[[ 1.17  0.72  3.22 -7.00  1.77  3.97  3.60 -0.29]
 [-3.46 -0.71  0.09 -0.95 -0.72  0.30 -6.19  0.75]
 [ 2.90  1.96 -0.98  2.03  3.09 -0.03  4.58  5.88]
 [-0.60 -1.23 -3.17 -0.66  0.05 -2.28 -2.08  6.71]
 [ 2.36  2.27  6.15 -5.27  3.16  5.49  2.55 -0.14]]
=>
[[ 2.90  1.96 -0.98  2.03  3.09 -0.03  4.58  5.88]
 [ 2.36  2.27  6.15 -5.27  3.16  5.49  2.55 -0.14]
 [ 1.17  0.72  3.22 -7.00  1.77  3.97  3.60 -0.29]
 [-0.60 -1.23 -3.17 -0.66  0.05 -2.28 -2.08  6.71]
 [-3.46 -0.71  0.09 -0.95 -0.72  0.30 -6.19  0.75]]

[[ 2.72  5.51]
 [ 3.05 -3.39]]
=>
[[ 3.05 -3.39]
 [ 2.72  5.51]]

[[ 6.68 -4.79  4.95  5.13]
 [ 4.16 -5.50  1.26  7.11]
 [ 4.82 -5.48  2.05  6.83]
 [ 7.02 -4.49  5.60  4.56]
 [ 5.33 -5.38  2.78  6.54]]
=>
[[ 7.02 -4.49  5.60  4.56]
 [ 6.68 -4.79  4.95  5.13]
 [ 5.33 -5.38  2.78  6.54]
 [ 4.82 -5.48  2.05  6.83]
 [ 4.16 -5.50  1.26  7.11]]

[[ 5.88 -4.84 -1.70 -2.10 -2.46  0.46]
 [ 7.05  3.65 -4.31  3.86 -0.39  5.61]]
=>
[[ 7.05  3.65 -4.31  3.86 -0.39  5.61]
 [ 5.88 -4.84 -1.70 -2.10 -2.46  0.46]]

[[ 0.92 -1.78 -2.13  0.22  1.71 -0.64  0.45 -5.45  4.35 -0.42 -0.75]
 [ 1.07 -1.57 -2.73  0.28  1.50 -0.95  0.65 -6.18  3.61 -0.72 -0.98]
 [ 2.34 -2.87 -1.00 -0.46  2.38 -1.32  1.70 -3.73  4.58  1.46 -0.71]
 [-0.36  0.24  2.29 -1.18 -0.74  0.81  0.13  6.02 -2.93  1.46  0.40]
 [-1.89  2.20  1.72  0.52 -1.59  1.32 -0.84  5.12 -4.08  0.09  0.39]
 [-3.01  3.19 -0.06  1.05 -2.16  1.39 -2.23  0.66 -4.46 -2.54  0.45]
 [-1.36  2.00  1.90 -0.57 -1.77  0.94 -0.87  5.17 -4.35  0.24  1.02]
 [ 1.01 -1.37 -2.47  0.33  1.18 -0.56  0.35 -5.98  3.46 -0.70 -0.32]]
=>
[[ 2.34 -2.87 -1.00 -0.46  2.38 -1.32  1.70 -3.73  4.58  1.46 -0.71]
 [ 1.07 -1.57 -2.73  0.28  1.50 -0.95  0.65 -6.18  3.61 -0.72 -0.98]
 [ 1.01 -1.37 -2.47  0.33  1.18 -0.56  0.35 -5.98  3.46 -0.70 -0.32]
 [ 0.92 -1.78 -2.13  0.22  1.71 -0.64  0.45 -5.45  4.35 -0.42 -0.75]
 [-0.36  0.24  2.29 -1.18 -0.74  0.81  0.13  6.02 -2.93  1.46  0.40]
 [-1.36  2.00  1.90 -0.57 -1.77  0.94 -0.87  5.17 -4.35  0.24  1.02]
 [-1.89  2.20  1.72  0.52 -1.59  1.32 -0.84  5.12 -4.08  0.09  0.39]
 [-3.01  3.19 -0.06  1.05 -2.16  1.39 -2.23  0.66 -4.46 -2.54  0.45]]

[[-6.32 -3.38  2.66  4.62  3.63  1.10  1.02 -1.88]
 [-1.82 -5.27 -1.56 -1.93 -0.59 -0.07  1.61 -1.08]
 [-3.42 -3.93  4.03 -6.07  2.76  1.64  5.47  1.11]
 [-2.05  0.75 -1.50  0.88  0.59  1.56  1.75  5.46]
 [ 0.92  5.23 -4.47  2.22 -5.98  1.99 -4.65  3.90]
 [ 6.42 -1.53  0.72 -1.76  3.38  5.85 -2.32 -2.01]
 [-0.63  4.21 -2.66  2.12 -2.14 -2.22 -1.96 -1.97]
 [ 6.55 -5.34  5.40  6.50  6.32 -5.54  5.78  4.05]]
=>
[[ 6.55 -5.34  5.40  6.50  6.32 -5.54  5.78  4.05]
 [ 6.42 -1.53  0.72 -1.76  3.38  5.85 -2.32 -2.01]
 [ 0.92  5.23 -4.47  2.22 -5.98  1.99 -4.65  3.90]
 [-0.63  4.21 -2.66  2.12 -2.14 -2.22 -1.96 -1.97]
 [-1.82 -5.27 -1.56 -1.93 -0.59 -0.07  1.61 -1.08]
 [-2.05  0.75 -1.50  0.88  0.59  1.56  1.75  5.46]
 [-3.42 -3.93  4.03 -6.07  2.76  1.64  5.47  1.11]
 [-6.32 -3.38  2.66  4.62  3.63  1.10  1.02 -1.88]]

[[ 0.31  0.95 -4.74  0.73]
 [-1.16 -1.60 -1.30 -4.86]
 [-0.53  4.94 -3.98  4.47]
 [ 1.15 -0.14 -3.83 -0.66]
 [-0.07  1.42  3.93  5.40]
 [-0.24  7.23 -0.37  3.14]
 [ 1.08 -1.50  0.02 -1.52]
 [ 0.96  2.83  3.76  5.50]]
=>
[[ 1.15 -0.14 -3.83 -0.66]
 [ 1.08 -1.50  0.02 -1.52]
 [ 0.96  2.83  3.76  5.50]
 [ 0.31  0.95 -4.74  0.73]
 [-0.07  1.42  3.93  5.40]
 [-0.24  7.23 -0.37  3.14]
 [-0.53  4.94 -3.98  4.47]
 [-1.16 -1.60 -1.30 -4.86]]

[[-3.10  1.22 -3.58  2.64 -2.91  1.11 -5.31  1.74 -2.57]
 [-0.72  0.25 -0.53 -1.83 -6.73  2.06  1.44  1.54  7.14]]
=>
[[-0.72  0.25 -0.53 -1.83 -6.73  2.06  1.44  1.54  7.14]
 [-3.10  1.22 -3.58  2.64 -2.91  1.11 -5.31  1.74 -2.57]]
